j766: [108 141 143 162 108 108 141 108 189]
j979: [139  96 133 142  74  74 134 140 145]
j410: [134 137 134 145 145 134 144 134 145]
count j410: [145] : 3
count j410: [146] : 0
count j410: [144] : 1
count j979: [142] : 1
count j766: [108] : 4
count j766: [140] : 0
count j766: [141] : 2

j202: [117 126 119 129]
j255: [115 120 108 108]
j234: [118 116 116 116]
j390: [134 113 134 134]
j681: [125 127 121 129]
j57: [ 66 135  66 138]
count j57: [66] : 2
count j255: [119] : 0
count j234: [118] : 1
count j234: [116] : 3
count j390: [134] : 3

j655: [178 187 186 187]
j422: [179 186 179 177]
j403: [189 164 175 182]
j170: [173 189 191 189]
j235: [186 180 182 177]
j153: [180 185 179 182]
j169: [178 178 184 184]
j457: [180 172 180 179]
j278: [169 185 173 191]
count j422: [178] : 0
count j170: [189] : 2
count j655: [187] : 2
count j422: [187] : 0
count j169: [179] : 0

j18: [138 125 128 133 131 133 136 134 131 133 122 125 119 130 129 134 130 122
 126 130 133 125 128 128 136 132 136 137 125 131 120 124 133 129 135]
j261: [130 125 122 130 133 128 123 132 128 137 122 132 116 121 135 127 135 124
 130 127 135 134 127 133 120 127 130 129 122 131 129 119 123 117 127]
j459: [108 120 169 113  94 193 160 111 118 120 178 120 168 171 136 120 122 101
 139  98 169 150 120 140 169  94 163 167 135 131 136 109 100 130 141]
count j459: [140] : 1
count j18: [130] : 3
count j18: [136] : 3
count j459: [119] : 0
count j459: [170] : 0
count j18: [128] : 3

j590: [183  89  94 140 153 183]
j483: [112 113 184 124 133 141]
j432: [132 132 115 115 132 132]
j443: [152 142 142 123 142 101]
j939: [ 88  85  86  89  89 143]
count j432: [132] : 4
count j443: [152] : 1
count j590: [183] : 2

j614: [127 106 101 113 103 104 111 101 188 104 106 154 123 161 165 108]
j227: [122 123 119 160 117 111 116 112 124 130 116 138 117 140 145 113]
j4: [ 78 136 117 124 141 143 122 139 145 137 130 128 110 140 165 131]
j932: [146 159  91 127  90 159 127  88  88 127  98 159 127 164 159  99]
j954: [128 193 180 118 184 159 128 118 203 197 149 118 120 118 103 140]
j784: [115 115 108 115 112 113 115 110 116 116 114 141 116 147 159 113]
j819: [114 164 153 176 163 156 112 153 176 168 142 110 111 118 136 138]
j196: [114 136 129 127 130 121 117 121 139 141 121 131 120 133 133 118]
j90: [ 90 168 159 118 163 145 126 148 177 174 139 118  90 118 125 133]
j803: [121 123 117 112 117 111 116 111 123 128 116 138 117 141 145 112]
j684: [124 187  81 115 187 187 109  93  81  83 101 158 117 169 187 101]
j351: [116 119 114 115 119 114 114 114 121 119 113 145 123 152 155 115]
count j684: [187] : 4
count j90: [118] : 3
count j351: [116] : 1
count j932: [159] : 4
count j819: [176] : 2
count j954: [128] : 2
count j784: [113] : 2

j433: [105 106 105 104 164 105 117 118  97 109 130 156 106 117  98 159 149  98
 143 100 100  98 112 106 162  98 157 117 143 124 105 142 117 101 112 156
 143  97 109 161 108 165]
j529: [114 143 153 104 164 105 117 118  97 109 130 156 106 117  98 159 149  98
 106 100 100  98 112 162 162  98 157 117 143 124 164 142 101 101 112 156
 146  97  92 159  96 100]
j722: [114 104 153 104 164 105 117 118  97 109 130 156 106 117  98 159 149  98
 143 100 100  98 112 162 142  98 157 117 143 124 164 142 117 101 112 156
 146  97  92 159  96 100]
count j722: [164] : 2
count j433: [105] : 4
count j529: [98] : 4
count j722: [100] : 3
count j433: [143] : 3

j557: [128 131 128 128 129 128 128 128 128 128 128 128 131 128 132 128 128 128
 128 127 128 128 128 129 128 128 128 129 129 128 128 128 129 128 128 128
 128 128 128 130 128]
j242: [128 131 127 129 132 131 127 128 131 126 126 130 130 129 147 129 128 129
 128 124 129 129 130 132 130 124 126 132 132 126 127 131 131 125 129 127
 126 129 130 124 125]
j895: [128 131 128 128 128 127 128 128 128 128 128 128 125 128 122 128 128 128
 128 129 128 128 128 126 128 128 128 127 127 128 136 128 128 128 128 129
 128 128 128 131 128]
j138: [125 132 137 134 143 136 126 126 126 120 123 133 127 127 193 126 131 132
 126 114 127 132 137 145 136 118 122 143 143 121 128 137 137 122 131 129
 117 133 134 114 118]
j957: [128 131 128 128 128 128 128 128 128 128 128 128 125 128 126 128 128 128
 128 129 128 128 128 127 128 128 128 127 127 128 128 128 128 128 128 129
 128 128 128 131 128]
j262: [123 130 138 136 136 131 129 130 127 126 130 128 128 121 163 127 131 128
 125 121 121 133 135 139 132 128 126 136 136 123 132 128 127 129 126 128
 118 134 130 131 126]
j247: [127 131 130 129 130 129 128 128 128 127 128 128 128 127 137 128 129 128
 128 126 127 129 130 130 129 128 127 130 130 127 129 128 128 128 128 132
 126 129 129 130 127]
j710: [128 131 127 129 130 129 127 128 130 126 127 129 130 129 141 129 128 129
 128 126 128 128 129 131 129 126 127 131 131 127 127 130 130 126 129 133
 126 129 129 126 126]
j293: [124 130 137 135 134 129 130 129 126 127 131 127 125 122 152 126 130 127
 125 123 122 132 133 136 131 129 127 134 134 124 132 127 126 130 126 128
 120 133 129 134 127]
count j293: [127] : 6
count j138: [136] : 2

j998: [199 102  83  57  85 158  78]
j439: [194 152 149 193 100 112  80]
j688: [ 70 100  70 136 183  70  60]
count j439: [194] : 1
count j688: [70] : 3

j573: [ 74 121 128 141]
j42: [119 164 173 129]
j984: [118 118 118 199]
count j984: [118] : 3
count j984: [119] : 0

j95: [144 107 152 132 147 129 109 127  95]
j230: [125 132  89 142 142 138 142 142 144]
j448: [133 107 152 132 147 129 109 127  95]
j676: [142 136 152 134 195 149 149 161 132]
j17: [111 154 135 109 139 174 140 125 138]
j81: [133 132 160 146 162 167 136 130 129]
j130: [135 133 108 143 109 146 170 144 170]
j122: [133 133 160 146 133 146 133 146 133]
j160: [ 89 124  89  89 124 138 124 194 194]
count j160: [194] : 2
count j160: [89] : 3
count j122: [133] : 5
count j230: [142] : 4
count j130: [146] : 1

j770: [142 111 128 145 153]
j800: [130 110 181 110 118]
j510: [152 152 130 185 171]
j580: [141 131  96 142 100]
j25: [150 127 172 150 105]
j127: [ 98 137  91  91  91]
j629: [151 109 151 151 151]
j926: [126  85  84 184 127]
count j580: [141] : 1
count j800: [110] : 2
count j127: [90] : 0
count j629: [151] : 4
count j25: [150] : 2
count j770: [128] : 1
count j510: [185] : 1

j861: [131 125 170 143]
j86: [150 127 158 135]
j753: [144 169 205 117]
j441: [129 127 127 129]
j440: [156 136 136 137]
j329: [128 130 130 130]
count j329: [130] : 3
count j753: [118] : 0
count j440: [137] : 1
count j441: [129] : 2

j750: [152 108 156 149]
j405: [166 104 128 158]
j779: [155 155 132 155]
j121: [152 131 131 137]
j783: [149 132 202  59]
count j779: [155] : 3
count j121: [131] : 2

j677: [136 121 133 126 126 129 126 127 124 125 134 123 136 125 137 125 124 129
 133 123 117 121 131 133]
j769: [154  93 161 128 120 128 123 120 108 124 160  99 154 116 178 109 100 108
 164 120 128  90 139 169]
j326: [110 144 104 112 118 134 111 132 123 107 124 137 159 133 118 141 156  97
  98 117 153 137 144  80]
count j769: [128] : 3
count j677: [136] : 2

j774: [142 142 142 186]
j349: [141 141 141  53]
j342: [142 185  81 186]
j236: [170 109 109  53]
j41: [142 170  73 169]
count j774: [143] : 0
count j41: [142] : 1
count j236: [109] : 2
count j774: [141] : 0
count j349: [141] : 3
count j342: [142] : 1
count j774: [186] : 1

j319: [126 123 127 124  98 152  98 127 127 127 122 152 152 122 152  98 128 124
 126 127 152 138  99 120  98 127  99 120]
j302: [139 123 125 122 157  79 122 129 122 139 143 139 156 132  80 139 124 116
 123 129 123  73 172  98 151 128 166 139]
j489: [131 127 127 127 133 125 127 111 126 128 132 130 128 115 132 126 126 128
 117 126 131 132 127 113 136 110 134 133]
count j302: [139] : 5
count j302: [123] : 3
count j319: [152] : 5
count j319: [127] : 6
count j319: [125] : 0
count j319: [99] : 2
count j319: [98] : 4

j832: [ 86 115 109 104  88  80  91  89  87]
j265: [184 155 184 184 189 182 175 176 176]
j100: [166 130 141 149 163 174 159 154 166]
j913: [115 103 107 110 115 113 112 111 115]
j627: [156 138 185 140 155 178 149 170 155]
count j265: [176] : 2
count j627: [155] : 2
count j265: [175] : 1

j969: [123 126 124 134 130 130 204 120 135 129 130 136 121 136 125 137 137 136
 139 139 133 130 123 131 132 125 121 128 127 139 131 124 121 129 134 136
 130 130 127 130 127 125 125 126 128 132 127 131 126 132 130 127 124 131
 125 128 126 130 128 127 127]
j967: [128 128 131 127 126 132 166 122 129 133 124 130 129 130 123 133 133 134
 123 127 128 118 128 128 133 129 134 132 127 119 124 123 130 127 133 131
 126 131 129 133 133 129 128 130 128 140 124 135 131 124 128 131 128 130
 124 123 132 116 133 134 126]
j181: [123 126 124 134 130 130 204 120 135 129 130 128 121 136 125 137 137 136
 139 139 133 130 123 131 132 125 121 128 127 139 129 124 121 129 134 136
 130 124 126 126 127 124 128 126 125 124 129 127 123 129 135 127 125 146
 125 124 126 123 124 124 129]
j700: [126 126 124 134 130 130 204 120 129 129 130 128 121 136 125 137 131 136
 139 139 133 118 123 131 131 125 121 129 127 139 129 124 121 129 134 136
 130 124 126 126 127 124 128 126 125 124 129 127 123 129 135 127 125 146
 125 124 126 123 124 124 129]
count j969: [136] : 4
count j700: [129] : 8
count j969: [131] : 4
count j181: [129] : 6

j91: [167 132 117 132 116 142 121  93 121  99 109 115 135 127 148  92 111 125
 138 140 118 109 105 112 106 147 120 124 153  95 140]
j84: [149 132 117 132 116 142 121  93 121  99 109 136 135 127 148 121 108 125
 138 140 118 109 105 112 106 147 125 124 153  95 140]
j421: [ 98 111  98 116 169 126 139 126 158 152 158 116 137 113 116 118 117 149
 112 124 120 109  98  98 163  99 122 124 131 136  99]
j956: [134 126 132 132 132 136 153 100 134 118 118 128 129 133 148 103 117 115
 142 152 120 100 124 108 133 161 126 128 144 109 164]
j354: [150 114 122 104 163 139 146 126 152 147 146 130 147 116 111 129 134 132
 100 111 126 126 116 128 150  85 150 128 140 127 150]
j608: [149 135 168 132 116 160 153  73 137  99 168 151 139 130 171 118 120 135
 154 168 149 100 114 149 128 175 149 106 140  82 146]
count j421: [126] : 2
count j354: [151] : 0
count j608: [168] : 3
count j421: [99] : 2

j164: [ 97  74 185 153  91 171  67  65 160 107 106 147 147 155  67 139  74 129
 143]
j475: [104 101 112 109 103 111 101 101 110 105 104 108 108 109 101 128 111 107
 108]
j248: [137 137 131 133 137 132 138 138 132 136 136 133 134 133 139 134 132 134
 134]
j805: [104 101 112 109 103 110 101 101 110 104 104 108 108 111 101 108 111 107
 108]
j115: [ 98  75 184 153  92 170  68  66 160 107 107 146 147 155  68 139 171 129
 143]
j530: [117 124  94 103 119  98 125 125 101 115 115 105 104 102 125 107  98 109
 105]
j785: [115 120  97 104 117 100 122 122 102 113 113 105 105 103 122 107 100 109
 105]
j830: [134 148  83 102 138  91 152 153  97 128 129 106 105 101 152 110  91 116
 107]
j840: [135 136 129 130 136 129 137 137 130 134 134 131 131 130 137 131 129 132
 132]
j352: [ 99  76 183 153  92 170  69  68 160 107 107 146 147 154  69 139 171 130
 144]
count j164: [129] : 1
count j805: [111] : 2

j971: [140  99 141 171  64 148 136 161 178 177 177 170 163 171  64 171  70 177
 119  83]
j73: [137 134 137 139 131 138 137 139 140 140 134 139 139 140 131 140 132 140
 136 134]
j113: [143  96 144 178  56 152 138 166 186 185  88 161 169 183  57 179  63 185
 119  79]
j382: [119 100 141 134  84 123 117 129 137 137  97 127 130 136  84 133  87 137
 110  93]
j480: [141  98 142 180  62 149 136 162 180 179  91 157 142 178  62 173  68 179
 119  82]
count j480: [142] : 2
count j971: [171] : 3

j348: [125 125 108 107 120 124 108 120 159]
j87: [136 119 140 126 114 145 169 119  84]
j56: [136 132 134 142 141 124  71  86 161]
j878: [125 130 108 107 120 119 126  96 120]
j290: [159 118 146 131 116 149 159 153  83]
count j348: [126] : 0
count j87: [119] : 2
count j348: [120] : 2
count j290: [118] : 1

j632: [ 80 131 131 131]
j978: [132 132 132 132]
j44: [81 81 81 81]
count j978: [132] : 4
count j44: [81] : 4
count j632: [131] : 3
count j632: [132] : 0
count j978: [131] : 0
count j44: [82] : 0
count j632: [79] : 0

j486: [115 115 115 115 104]
j898: [ 99 143 143 139  99]
j166: [116  66 116 116 116]
count j486: [115] : 4
count j486: [114] : 0
count j898: [139] : 1
count j166: [116] : 4
count j898: [99] : 2
count j898: [143] : 2
find: [115 115 115 115 104] : j486

j856: [101 133 127 118 149 146 109 118 141 140  99  99 116 125 151 125 154 138
 116 147 126 130 128 139 125 105 149 114 119 139 149]
j80: [118 123 126 131 122 177 125 149 139 155 161 118 110 148 123 149 103 147
 109  95 133 140 108 143 143 122 121 106 147 138  71]
j897: [130 129 130 133 124 124 132 126 126 127 131 120 131 124 127 126 127 130
 127 124 130 123 121 125 130 123 128 131 126 131 125]
j383: [162 132 112 140 133 133 101  95 130 147 151 109 130 132 124 143 132 129
 141 136 137 128 138 117 139 116 158 127 148 114 125]
j560: [ 99 122 162 107 125 117 160 168 116 112 121 140 130 117 133 115 133 116
 122 124 121 130 108 131 137 134 107 137 113 131 122]
j316: [127 125 126 134 129 159 125 142 136 144 147 122 118 114 128 138 119 138
 122 108 130 135 122 138 139 125 126 117 136 133  97]
j534: [118 125 124 130 124 175 126 148 142 154 160 117 112 108 125 148 104 145
 113  97 132 142 109 141 141 121 124 105 145 135  77]
j744: [123 125 126 132 125 169 126 144 138 150 154 119 116 112 127 143 112 141
 114 102 130 136 113 139 138 123 127 111 140 135  86]
j855: [141 122 128 138 137 129 125 129 126 125 123 127 132 122 131 123 139 126
 135 135 125 126 141 133 135 131 138 138 119 121 143]
j703: [132 132 134 134 126 127 134 126 125 127 135 125 132 125 123 134 122 130
 127 124 129 120 120 125 132 126 128 134 129 129 124]
j221: [150 122 128 143 142 100 126 118 117 110 102 133 145 129 137 110 159 115
 146 158 122 116 159 130 131 133 150 156 102 113 183]
j556: [108 131 103 121 114 141 114 119 138 137 108 103 123 120 143 122 145 135
 117 141 126 126 125 134 126 111 144 120 119 136 117]
count j856: [149] : 3
count j897: [126] : 4

j60: [141  66 184  70 181 120 122 120 155 114 125 178 122 122 118 161  70 122
 131  66  68 141 142 160 134  66  66 130 113 133 132  66  67 181 130 171]
j723: [133 147 125 140 131 128 120 128 134 127 122 124 130 131 128 134 147 130
 120 130 145 136 137 132 115 144 127 131 127 118 136 127 128 128 133 120]
j940: [120 127 131 125 131 129 123 129 127 131 120 129 128 127 129 128 128 129
 107 129 128 125 127 125 112 125 130 128 132 104 123 126 121 126 113 120]
j363: [136  71 180  76 173 120 126 119 149 117 126 174 121 122 119 155  77 118
 128 119  75 140 136 155 130  78 123 118 116 129 127  76  76 171 129 171]
count j723: [128] : 5
count j60: [130] : 2
count j723: [138] : 0

j771: [ 62  95 181 141]
j896: [130 141 141 141]
j118: [108 112 123  65]
j864: [126 124 135  68]
j635: [126 124 135 142]
j903: [130  95 181 120]
count j635: [135] : 1
count j771: [62] : 1
count j896: [141] : 3

j335: [141 194 178 136  89 121  96  64 152 126  83 150  73 125 154  71 100 111
 101 193 107  90 178  81  72 160  77 190  94 158 135 129 107 115  80 105
 178 175  97 137 154]
j54: [141 194 178 136 134 121  96  64 152 126  83 150  73 125 154  71 100 111
 101 193 107  90 178  81 162 140  69 134 134 130  69 178 166  68 143  78
  90  69 150 160 154]
j977: [ 88  81 131  82 178 114  68 176 172  62 135  70 161 167  86 148  79  69
 121  65 145 170 114 192  61 184 138 102 156 158 194 155 152 153 170  62
 137  96 173 193 166]
j665: [134  68 180  85  77  97 155 111 193 145  69 143  69 112 129  95 109 156
 183 173 104  78 172 192 103 115 192  71  78  87  74  64  64  71 112 189
 141 189  91 194  88]
j64: [130 195  84  65  66  74 136 139 106 102 130 140 114  94  78 109 103 135
  78  66  61 195  67 126 135  63  94 121 142 101 143 158  69 195 173  90
 105 194 172 148 117]
j914: [177 147 122 185 104 162  86 185  85 191  99 106 146 142 106  61 179 163
 128 159 104  73 117 126 148 116 105 130 154 104 150 176  89  81 127 174
  88  90 104 153 165]
j324: [ 64 134  64 105  71 181 124  97 106 138  84 141 114 123  90 174  97  68
  69  77 182 118  90 180 192 138 184 141  80 179  70 185 107 175 159 141
  73  85 184 138 109]
count j64: [130] : 2
count j914: [104] : 4
count j54: [69] : 3

j178: [125 145 158 155 136 107 117 143  99 134 127 128 135 137 111 131  98 118
 158 106  89 142  96 163 109 118 102 198 155 135 154 146 126 157 105  99
 135 134 110 155 120 131  77]
j34: [120 133 155 154 154 103 132 118 112 143 103 108 149 107 141 100 135 119
 153 106 110 119 133 158 118 165 143 151 101 144 123  96 147 154 123 131
 118 122  66 159 136 154 110]
j252: [116 137 156 146 102 106 165 140 113 135 121 120 111 123 117  99  65  92
 148 120 112 120 140 200 121 141 116 175 142 100 117 133 115 122 114 131
 107 126 141 125 142 142 121]
j341: [ 90 123 136 195 136 126 139 130  83 146 130 141 151 140 117 119 111 118
 141 135 137 127 146 171 131 128 126 168 121 126 106 158 106 141  99 162
 129 130 129 136 141 137  89]
j640: [127 105 113 169 146 113 122  95 127 165 105 137 139  67 165 109  97 150
  67  96 129  67  65 107 147 108 145 148  96 120 168 125 165 154 132  94
 165 110  99 183 154 166  98]
j961: [104  92 133 176 170 132 102 103 128 144 122 101 104  99 127 128 142 113
 134 122 136 103  62 119 168 162 137 157 105 131 128 128 127 147 136  87
 114 138  93 173 145 105 116]
j276: [105 134 129 148 133 143 109  72 125 132 105 118 120 145 137 117 124 111
 130 143 117 108 101 132  76 131 152 111 112 142 119 130  92 141 123 133
 140 130 144 125 126 105 131]
j564: [113 142 138 136 113  93 127 125 153 166  95 121 119 160 125 132 124 119
 160 122 122 126 169 155 130 128 150 100 125 102 106 137 140 137 131 159
 126  81 166 103 132 122 160]
count j341: [145] : 0
count j564: [160] : 3
count j564: [166] : 2
count j276: [131] : 2
count j341: [121] : 1
count j640: [67] : 3

j563: [122 134 126 132 134 154]
j249: [135 103 133 114 148 119]
j658: [114 106  59 114 114 114]
j757: [153 153 152 153 141 153]
j12: [140 133 134 140 133 133]
j567: [ 98  98 109 142 145 178]
count j12: [141] : 0
count j12: [133] : 3
count j658: [114] : 4
count j757: [153] : 4
count j249: [135] : 1
count j757: [152] : 1
count j12: [134] : 1

j762: [118 136 139 127 115 113  96  95 121 123 134 179 134 147 144  73 105 144
 162 173 126 126 138 106 138 145 110 125  97]
j400: [118 136 139 165 115 113  96  95 121 123 134 179 134 147 144  73 105 144
 162 173 126 126 138 144 130 135 140 139 126]
j968: [122 119 151 150 109 114 117  85 114 126 130 169 133 140 132  94 126 141
 143 167 130 137 131 101 123 123 150 140 127]
count j400: [126] : 3
count j968: [126] : 2

